Here is a tiny trained network, its code and every weight. The questions are about switching its units off for an input and a class, where a switched-off unit gives its printed mean instead of its output.

import numpy as np


def w(rows, s, z=0):
    codes = np.array(rows[::2]) - 128.0
    scale = np.full(codes.shape[1], s)
    scale[-1] = z or s
    return codes * scale


def norm(h):
    return h / np.sqrt((h * h).mean(-1, keepdims=True) + 1e-5)


def f(y):
    return y / 2 * (1 + np.tanh(0.7978845608 * (y + 0.044715 * y**3)))


def log_softmax(a):
    a = a - a.max(-1, keepdims=True)
    return a - np.log(np.exp(a).sum(-1, keepdims=True))


def net(x, mask):
    res = np.array(x, float).reshape(1, 4) / 4 @ E
    u = 0
    for l in range(4):
        y = f(norm(res) @ A[l][:, :-1].T + A[l][:, -1])
        res = res + np.where(mask[u : u + 3], y, B[l][:, -1]) @ B[l][:, :-1]
        u += 3
    return log_softmax(norm(res)[-1] @ U[:, :-1].T + U[:, -1])


A, B = {}, {}
E = w([
[183,122,90],'x0',
[152,70,77],'x1',
[252,152,136],'x2',
[103,40,192],'x3',
],0.011)
A[0] = w([
[246,153,137,1],'0.n1',
[2,41,112,115],'0.n2',
[77,183,241,95],'0.n3',
],0.0074,0.0025)
B[0] = w([
[221,124,255,168],'0.n1',
[183,133,98,253],'0.n2',
[87,120,57,178],'0.n3',
],0.0079,0.0042)
A[1] = w([
[2,45,226,8],'1.n1',
[97,33,115,191],'1.n2',
[137,224,120,247],'1.n3',
],0.0065,0.0017)
B[1] = w([
[162,39,253,254],'1.n1',
[69,101,42,237],'1.n2',
[95,134,64,210],'1.n3',
],0.011,0.0024)
A[2] = w([
[255,228,150,134],'2.n1',
[108,65,128,101],'2.n2',
[106,121,75,6],'2.n3',
],0.012,0.0011)
B[2] = w([
[204,7,138,255],'2.n1',
[69,96,111,178],'2.n2',
[163,152,95,150],'2.n3',
],0.015,0.0062)
A[3] = w([
[144,254,174,13],'3.n1',
[194,8,233,182],'3.n2',
[154,101,88,5],'3.n3',
],0.0096,0.0026)
B[3] = w([
[229,119,11,124],'3.n1',
[100,209,168,255],'3.n2',
[179,75,140,130],'3.n3',
],0.011,0.0093)
U = w([
[118,225,119,6],'0',
[74,176,225,81],'1',
[17,252,48,124],'2',
[90,180,85,71],'3',
[20,18,218,164],'4',
[95,211,39,178],'5',
[52,22,26,143],'6',
[211,70,143,192],'7',
],0.014,0.011)

Each question gives the input, the list of numbers given to net, and the class t.
The units are the neurons (one row each of A and B). Each row of codes is followed by its name. A weight is (code - 128) times the scale printed after its matrix; where a second scale follows, it is the last column's (A, B and U).
mask holds one flag per neuron, layer by layer. A switched-off neuron (its flag False) gives its mean, the last column of its row in B, instead of its output. The means were averaged over made-up inputs and are rounded, as every weight is.
A unit's drop is (log p(t) with every unit on - log p(t) with that unit switched off) / (log p(t) with every unit on - log p(t) with every unit switched off).
The circuit of an input: a set's keep is (log p(t) with only the set's units on - log p(t) with every unit switched off) / (log p(t) with every unit on - log p(t) with every unit switched off). Starting from all 12 units, units are removed one at a time, each time the one whose removal leaves the highest keep (on an exact tie, the one counted first), for as long as the keep stays at least 0.8.
units of the circuit, in order: the units of the circuit, biggest drop first
most important unit: the unit with the biggest drop
top k neurons: the k neurons with the biggest drops, biggest first
k most important neurons of layer l: the k neurons of layer l with the biggest drops, biggest first
drop when u is switched off: that unit's drop, to one decimal
input [5,0,1,-8], class 7: most important unit => 2.n1
input [3,5,5,8], class 4: units of the circuit, in order => [0.n2, 2.n1, 3.n2, 2.n2]
input [-8,1,-3,-1], class 6: units of the circuit, in order => [2.n1, 3.n2]
input [-7,-5,4,-5], class 7: 2 most important neurons of layer 1 => [1.n2, 1.n1]
input [-5,0,3,3], class 1: top 3 neurons => [1.n1, 3.n2, 2.n1]
input [-4,1,6,8], class 1: units of the circuit, in order => [3.n2, 2.n1]
input [6,5,-8,-4], class 5: top 2 neurons => [2.n1, 1.n1]
input [3,2,-3,-1], class 5: top 3 neurons => [2.n1, 1.n1, 2.n3]
input [2,-5,0,-5], class 7: top 2 neurons => [1.n2, 2.n1]
input [-2,3,-2,0], class 6: top 2 neurons => [3.n2, 0.n2]
input [-3,-1,8,8], class 1: top 2 neurons => [3.n2, 0.n2]
input [2,7,-3,-5], class 5: top 4 neurons => [2.n1, 1.n1, 2.n3, 2.n2]
input [6,-1,-2,-1], class 5: 2 most important neurons of layer 1 => [1.n3, 1.n1]
input [-7,-2,5,4], class 1: units of the circuit, in order => [3.n2]
input [-4,0,-2,-2], class 2: drop when 1.n3 is switched off => 0.0
input [4,1,-4,0], class 5: drop when 0.n2 is switched off => 0.3
input [0,6,-5,-6], class 2: drop when 3.n2 is switched off => -0.2
